Known rows:
roflak: 71	33	34	-79	90	-40	-56	-7	45	17	-13	9	-9	79	-11	10	15	-28	-25	-16	4	-67	-36	202	0	-40	97	-61	-17	18	-22	-24	-34	-34	-43	8	-4	-60	295	73	11
kitum: 43	95	-17	-61	-29	11	62	9	111	5	-14	-4	18	-17	-52	115	0	13	-61	-30	-44	19	24	-39	-16	12	-5	-52	-14	-14	-15	-30	113	-45	-45	134	137	-101	27	-29	5
bobi: -36	-16	23	-61	23	-30	-1	-21	145	2	-12	8	-5	27	-48	-32	20	-68	87	166	-39	-35	136	-41	62	-56	-36	9	-26	5	-14	-42	-54	47	-29	13	154	34	-36	-36	-28
busal: -28	-19	-19	-72	29	-12	-19	22	-26	5	-9	19	63	3	-42	-10	45	-2	29	21	-33	-71	-41	-34	-4	-29	54	-51	21	-20	-18	-18	-44	-9	-48	3	4	-68	-63	-25	-29
fasto: 85	-22	27	-56	-21	24	-4	-30	115	-1	-9	149	1	47	-45	-40	4	-59	-48	-27	-8	-100	-35	-10	-16	-59	151	5	-11	-16	10	46	-50	-45	-43	65	-8	61	211	84	-28
fasistir: -47	48	-27	-19	42	-26	21	2	-32	10	-7	6	4	21	-31	19	11	-51	-66	-14	-1	-84	-34	26	-4	-4	-91	-52	-13	-2	-26	-41	-47	-40	3	0	-2	-54	-60	-27	-9
gidi: -6	12	32	185	-30	18	-19	-27	34	3	32	65	29	31	87	-39	3	66	36	-26	-38	-49	-34	-48	-24	-47	-53	33	59	-28	53	-14	-41	-40	-42	9	70	-9	-84	58	-14
brudril: -44	-10	-26	-62	-4	-35	29	2	-16	15	-10	9	-7	56	-46	-11	10	10	-63	22	-31	-99	-32	-41	-17	33	-81	-47	21	-7	-14	-17	20	76	24	11	-4	49	55	-22	-6
stefos: -48	-13	24	-59	21	-28	3	-24	150	1	-10	2	0	21	-58	-35	25	-67	79	177	-42	-46	143	-41	63	-44	-38	8	-28	4	-16	-33	-57	41	-31	13	142	39	-41	-42	-29
kloflus: -53	59	-32	-58	-24	-30	49	-14	-18	9	-13	-3	4	29	-48	-5	18	-16	-62	-15	-30	-94	-35	-34	-20	13	-41	-7	-10	1	-27	-32	-41	-11	-15	6	0	-11	-35	-20	-28
tatul: -72	42	-24	-57	24	-36	70	10	14	4	28	56	82	11	-56	48	5	-64	-71	-21	-48	210	-27	10	46	-55	58	-55	-20	-19	-27	-54	188	73	-16	2	-22	-116	299	-24	59
guplo: -47	74	2	-5	-23	-34	-48	-30	112	-4	-8	58	0	76	-40	-45	2	-58	-74	-10	35	-89	-34	-32	1	-53	94	-25	-15	24	52	-19	-39	-51	-44	63	4	-1	95	79	-26
trovirin: 160	-31	42	-88	71	-30	-50	21	43	14	-10	79	-9	47	-42	-36	7	-17	-40	36	5	-82	-43	50	1	-22	64	-58	-12	-22	-13	87	-32	-27	-49	63	-6	105	579	-24	-14
toko: 80	-24	98	201	-28	179	61	-31	89	2	50	167	62	-8	-14	-39	4	70	137	-13	-35	-64	-36	-59	-25	-54	92	-48	71	-28	-4	2	-45	-36	-49	89	-1	8	108	40	13
bukletun: -45	25	-17	213	-26	84	45	-32	26	6	23	67	13	1	24	-42	8	33	-36	-21	-43	63	-34	-42	-21	-56	-67	16	21	-30	63	10	-50	-49	-33	26	17	4	-51	10	10
kloro: -46	78	-26	-15	31	-41	22	-23	-11	5	-4	1	4	40	-43	15	48	24	-61	-12	-40	15	-30	13	8	-55	-51	-48	-19	-16	-20	-28	-39	52	25	-1	-5	-94	44	0	36
tefle: 129	37	11	-71	75	-49	-67	9	-12	14	-18	11	-11	85	32	-12	8	-57	-54	-18	21	-99	-39	153	-7	4	36	-52	-13	61	-17	-29	-50	-49	-50	10	30	-16	47	64	-26
rizom: -44	-2	-25	-52	2	6	105	-12	-17	15	-9	14	4	13	-54	-11	12	-14	-56	8	-43	-74	-34	-33	-8	-28	-74	-52	-18	-25	-22	10	-36	14	-3	14	-19	23	161	-30	-1

Facts:
balor χ:c
bikir χ:f
bikun χ:b
bobi χ:f
bradran χ:b
brerik π:stutul χ:a
bridra χ:f
brude π:rizom χ:b
brudril π:kisis pogral χ:a
bukletun χ:b
burok χ:c
busal π:plutris χ:a
daklis χ:g
domebre π:stutul χ:c
drabi π:toko χ:g
drasidim χ:e
driskibek χ:b
fasistir π:brerik χ:a
fasto χ:c
felor χ:f
fibru π:busal χ:a
fledrak χ:e
flimom χ:e
fludru π:burok χ:c
gagrak χ:a
gepla π:domebre vimi χ:a
geri χ:a
gidi π:nebrun χ:b
giskor π:liti plapim χ:d
goflun χ:b
gogan χ:e
goklil π:suvupe χ:b
grupi π:tatul χ:e
guplo π:kitum χ:c
kisis π:burok toko trovirin χ:c
kitum π:giskor χ:g
kloflus π:fasto χ:a
kloro π:drasidim χ:a
klostan χ:c
labru χ:f
letok π:gagrak toko χ:c
liti π:plapim χ:d
lograk π:plapim χ:f
lopliral π:drabi lugras daklis χ:e
lopus χ:e
lugras π:goklil tredu χ:g
mekim π:pozu kitum χ:a
molelur χ:b
nebrun π:suvupe toko χ:a
nuna χ:a
plapim π:toko χ:b
plebel π:tatul drasidim roflak χ:g
pliklokal π:lopliral toko χ:b
plistom π:zisto χ:f
plona π:goklil trovirin χ:d
plutris π:toko tredu χ:c
pogral π:kisis χ:a
potim π:goklil trovirin χ:b
pozu χ:b
rizom χ:a
roflak π:tredu plapim χ:d
romile π:busal χ:a
roskes χ:g
rotuk π:brude pogral χ:d
sarom π:zadrak klostan sogriton χ:b
sibrus π:lopliral liti χ:a
skezel π:lopliral giskor fasto χ:g
skiflel π:plistom χ:e
skipli π:zisin χ:g
skirugram π:roflak χ:a
skotol π:busal suvupe sibrus χ:a
sogriton π:skezel pogral χ:e
stefos χ:f
stodril χ:b
stovu π:zadrak gogan χ:b
stutul χ:g
sume χ:b
suvupe π:liti plapim χ:a
tatul χ:e
tefle π:liti tredu χ:d
tigros χ:f
tistam χ:f
togrus π:burok toko trovirin χ:b
toko χ:b
tredu π:stutul gagrak χ:b
trime χ:d
trovirin χ:d
turek χ:b
vanebrur χ:e
vimi χ:a
votrik π:nuna χ:a
zadrak χ:a
zatrem χ:f
zedo π:potim χ:a
zisal χ:b
zisin π:tredu χ:f
zisto π:kisis burok χ:b
zopil π:stodril χ:a

Rows:
No name comes twice in this set of rows, the named rows included.
-8	-19	-29	-57	5	55	161	-29	-24	39	-10	4	8	-7	-59	-11	34	-42	-9	-27	-43	-80	-30	-6	-19	-38	-21	5	3	-23	-24	55	-32	7	-2	3	-21	45	50	-23	-16 | zadrak
108	-18	0	-77	63	-50	-65	23	-8	12	-13	13	-8	78	29	-37	11	-24	-64	-14	9	-88	-35	43	1	7	-50	-50	-9	17	10	49	-47	-13	-44	20	6	66	197	-13	-29 | plona
-46	12	-34	-85	-21	-37	83	21	-14	4	23	33	50	22	-63	33	4	-69	-62	-22	-45	-96	-27	-39	9	16	-75	118	20	10	-25	-32	256	73	0	15	-28	-96	98	-20	-9 | sogriton
-7	-1	-27	207	-28	91	93	-34	73	10	34	114	5	8	-18	-38	8	35	-38	-30	-41	-72	-6	-48	-22	-52	-82	41	34	-21	66	27	-55	-38	3	60	-11	69	-23	35	20 | brude
-16	-19	-7	-54	46	14	38	14	-37	6	-6	21	42	4	-43	28	9	-9	19	46	-12	-97	-38	-5	-11	-25	46	-52	-14	-23	-27	-44	-38	-8	-40	8	-15	-65	42	-21	-4 | gagrak
-2	25	83	189	-28	86	57	-31	95	6	16	88	57	13	-2	-25	6	74	90	-21	-29	-64	-31	-33	-26	-54	113	-38	38	-30	-7	-30	-45	-42	-48	45	18	-59	8	93	17 | plapim
52	8	62	255	-24	128	21	-30	12	7	51	128	54	9	71	4	4	27	109	-17	-22	-46	-34	-37	-27	-55	18	-27	22	-32	-10	-41	-72	-44	-38	15	-4	-65	-57	95	24 | tredu
134	42	-24	-78	-27	-8	45	11	80	14	-17	2	8	-8	-48	126	5	0	17	-15	-46	-53	58	-53	-22	45	-81	35	-15	-5	-15	-38	159	13	-39	55	136	-96	-45	-24	-8 | skezel
8	-18	73	-50	59	-17	-23	-8	106	3	-12	14	0	35	-41	17	6	-67	175	200	-25	-88	125	-29	52	-44	-4	-6	-22	35	-18	-50	-54	50	-20	5	149	-14	-53	-32	-21 | zisin
-57	2	-32	-64	-12	-42	-16	48	-35	2	40	56	30	31	-46	3	6	-66	-77	-10	-41	-9	-24	-47	39	-1	-83	-34	2	-17	-20	-41	232	73	-10	15	-23	-97	138	-31	8 | skiflel

The same things again, as new rows of numbers:
Known rows:
zedo: 65	76	21	-43	-140	92	-120	-124	-8	8	-36	-48	128	-26	-85	204	36	33	-4	-23	10	-60	12	-11	76	84	-8	-199	-219	-68	-217	50	-9	106	-109	-10	69
mekim: 48	48	21	-72	-87	109	-96	-146	-18	-19	50	-37	19	-41	-51	202	68	40	-62	-36	35	-24	-27	-4	124	125	-45	-279	-278	-6	163	-18	-35	72	-212	-29	30
zadrak: -1	-19	115	-125	-74	90	-42	-99	-115	53	-214	-35	173	-38	140	253	-134	-42	-50	-59	-33	-72	-20	-96	48	186	-81	-379	-6	36	9	-34	59	8	-5	-55	19
brerik: 62	-9	30	-170	-75	20	-26	-118	13	-50	-172	-19	68	22	-77	156	56	55	85	-86	-50	-21	93	-59	162	105	-37	-167	15	-48	158	18	-32	70	-195	92	108
potim: -76	-102	-1	37	130	91	-60	195	-34	155	98	11	-36	14	-68	198	96	-81	3	-24	14	-55	-84	3	-133	-205	83	196	35	-77	-439	-11	-50	-100	168	-153	107
brude: -128	-94	46	-7	171	2	-67	175	46	92	18	70	48	18	-155	322	-16	-238	15	-46	-69	28	-26	24	-167	-232	39	-5	-14	-131	-144	-8	-47	-103	183	-265	67
togrus: -65	-59	-40	75	87	107	-86	193	-26	165	111	-19	-50	30	-173	191	97	-106	67	-45	55	-61	-71	6	-144	-158	80	190	-49	-128	-488	-1	-73	-106	186	-154	106
gidi: -71	-104	-7	36	144	97	-49	193	-32	140	115	1	-95	24	-91	124	130	-72	-4	-32	8	-55	-95	2	-101	-187	78	196	22	-56	-323	-58	-57	-132	106	-145	97
plutris: 96	-292	-77	-32	-167	-79	14	-155	58	72	116	-70	2	72	118	-42	-125	55	20	-44	270	-5	162	-73	38	76	87	25	89	-14	72	38	-60	199	43	121	-163
trime: 4	115	-13	42	90	-36	146	99	-30	14	-93	130	71	-61	-118	12	77	-17	-58	211	66	30	-127	113	-72	-89	-118	186	-16	-44	220	-62	47	-139	22	-95	92
skiflel: 63	256	15	53	-196	48	-105	-171	46	30	-23	-59	147	-15	-81	-46	-18	65	12	-11	-117	10	72	17	46	115	-51	-73	-217	-34	-224	181	30	160	11	146	-66
lopliral: 63	166	65	19	-142	79	-68	-156	20	10	-46	-68	46	-16	48	-91	52	119	-96	2	-108	25	36	-40	106	85	-61	-83	-129	93	168	102	42	144	-72	180	-103
grupi: 15	239	-7	-33	-110	-24	40	-241	32	-32	-22	-17	179	1	-92	-82	94	86	21	-49	-123	31	37	-12	66	253	-46	-49	-178	72	162	7	51	191	-196	179	-144
labru: -39	122	-118	145	53	-172	92	109	56	-136	103	11	-260	15	118	-542	-125	5	53	60	-5	99	27	33	-32	43	-10	243	95	103	248	48	53	-111	84	177	-178
zisin: 11	74	-131	145	29	-158	117	140	103	-181	31	-67	-293	71	148	-550	2	57	74	66	32	78	105	-20	-24	-5	36	273	205	137	392	36	49	-76	46	288	-205
zatrem: -34	128	-118	144	49	-171	107	88	56	-127	95	2	-261	11	119	-520	-130	19	71	54	-10	97	20	40	-40	29	2	210	69	109	240	47	52	-97	70	170	-179
daklis: 12	-2	50	67	40	-8	49	90	18	-261	-49	-50	-91	-16	152	-168	27	64	-43	55	-47	-12	15	40	-17	-104	32	-47	130	103	1	-70	13	-60	-43	-8	-23
lugras: 19	50	-2	72	8	-2	52	98	29	-281	-46	-77	-121	18	66	-201	56	73	55	28	12	-3	48	43	4	-79	35	-22	102	64	-24	-88	-18	-84	-82	49	-25

Rows:
No name comes twice in this set of rows, the named rows included.
54	-14	63	-174	-54	0	-45	-123	8	-47	-183	12	84	14	-26	150	19	49	69	-62	-88	-14	86	-53	159	72	-40	-189	62	-46	110	22	-18	60	-173	66	125 | vimi
19	48	60	-140	-36	14	-71	-177	-53	30	-72	74	123	-54	-28	151	-86	32	-1	-56	-95	-8	-40	10	130	155	-49	-226	-74	-38	-76	37	-3	72	-144	-51	157 | nuna
60	-4	57	-85	-97	77	-89	-143	-13	2	-34	-47	103	-35	34	212	76	67	-80	7	-31	-59	-2	-32	88	68	4	-203	-120	24	20	18	13	148	-145	-11	58 | suvupe
105	-283	-94	-8	-183	-52	21	-150	58	65	154	-91	-4	76	81	-109	-118	58	38	-61	300	-12	156	-61	41	97	81	25	38	-42	40	33	-76	197	50	142	-172 | letok
48	94	-56	96	28	40	146	137	-16	-28	-60	43	-3	-19	-108	5	243	43	-60	223	142	-5	-80	72	-64	-126	-91	233	-62	-14	337	-85	19	-127	-25	26	23 | tefle
1	181	113	-38	-115	65	-14	-139	-78	51	-195	-40	119	-20	136	-12	-137	39	-47	-46	-130	8	1	-89	75	200	-129	-200	-23	95	107	57	101	34	37	112	-151 | gogan
-25	100	-72	37	28	-56	155	31	31	-293	-7	-54	-12	26	-46	-171	125	40	110	-28	13	-10	31	61	-33	73	39	6	24	43	-7	-170	-7	-40	-181	34	-91 | plebel
-123	-74	8	17	126	152	-12	243	-125	172	1	-23	-61	37	-70	203	1	-152	62	-102	115	-60	-115	-62	-132	-92	-7	42	0	-53	-280	-130	-48	-241	197	-185	-5 | sarom
20	36	7	88	10	5	39	125	50	-270	-28	-76	-79	-4	111	-158	42	70	-1	59	-13	-13	30	55	-28	-95	46	-43	87	66	-125	-72	10	-39	-31	-8	-22 | drabi
61	0	39	-79	-103	111	-88	-109	-14	-16	-22	-53	74	-28	-9	192	81	46	-47	-22	13	-55	0	-30	101	91	-19	-222	-171	0	31	7	-15	98	-169	-2	54 | sibrus
-69	-214	121	15	185	30	-41	204	-16	140	-2	33	-2	-4	95	227	100	-77	-125	25	-119	-44	-72	-40	-153	-282	125	182	249	25	-282	-8	15	-19	197	-198	137 | toko

The same things again, as new rows of numbers:
Known rows:
fasistir: -269	285	150	40	-453	38	-48	-253	-50	53	-345	-234	138
brudril: -372	122	99	-291	-157	418	104	-172	89	7	-117	164	353
geri: -68	380	162	-267	-233	-27	-140	-204	295	-50	-56	51	91
nuna: -19	445	190	-320	-87	-191	-234	-154	329	-47	-96	46	78
plapim: -20	44	188	-123	336	-26	131	133	-126	14	-369	67	-95
burok: -325	-215	-276	-155	603	-275	-57	326	-207	-104	254	2	94
fasto: 79	-122	-344	-113	456	-119	71	59	-236	-64	159	-172	-385
balor: 8	16	-304	95	141	-263	-169	4	12	35	528	-77	-197
roflak: -120	129	77	146	152	4	75	-30	-293	53	-112	-118	-105
vanebrur: 419	-395	81	118	-226	-188	-28	190	320	-178	141	17	-56
gogan: 502	-600	-212	-304	-148	-65	-18	97	270	-237	-106	-174	-140
lopliral: 214	-497	134	189	28	74	273	250	-29	-246	-174	-14	-46
drasidim: 412	-224	274	249	16	-350	6	364	130	-232	-89	-5	-150
zisin: 20	-411	-132	471	-16	-283	102	231	-249	-54	38	-231	-161
bikir: 258	-353	-212	200	-30	-275	-50	184	155	-54	408	-8	-214
tistam: 240	-352	-174	179	-42	-256	-60	188	175	-58	382	32	-200
lugras: 83	94	-151	267	213	163	19	10	-516	140	75	-135	178
roskes: 334	192	-220	39	100	-35	-276	-45	-131	161	355	-45	154

Rows:
No name comes twice in this set of rows, the named rows included.
-294	281	128	14	-337	-99	-97	-205	-95	71	-436	-273	137 | brerik
-307	-90	107	38	-70	352	198	18	-5	148	-26	263	224 | togrus
-296	-132	63	-124	22	163	50	121	70	52	-38	246	312 | zisto
-342	-248	-292	32	353	40	58	222	-242	-34	372	58	104 | kisis
-333	-143	-257	360	119	85	191	3	-343	125	267	-114	-85 | letok
-193	-101	-350	376	-21	-317	-88	-12	-340	107	126	-384	-136 | domebre
373	178	-71	76	419	156	-21	30	-399	36	85	-35	-73 | kitum
-194	362	326	57	-185	195	112	-234	-85	40	-295	-26	34 | skirugram
-173	198	98	-492	-57	-29	-141	-126	239	-93	-170	31	260 | rizom
134	184	24	-150	-36	-274	-258	-15	258	63	-25	135	-14 | stodril
-122	112	27	260	-61	211	156	-149	-300	107	-49	-103	-56 | tefle
-92	-555	-144	161	204	-91	82	372	-5	-127	350	115	123 | plistom
65	-155	-260	-296	-261	446	137	-288	135	142	-108	15	-71 | sarom
-318	-110	-209	348	167	-20	121	64	-390	54	186	-164	-151 | plutris
2	201	-104	-69	-42	-121	-182	-120	138	70	220	8	-24 | trime

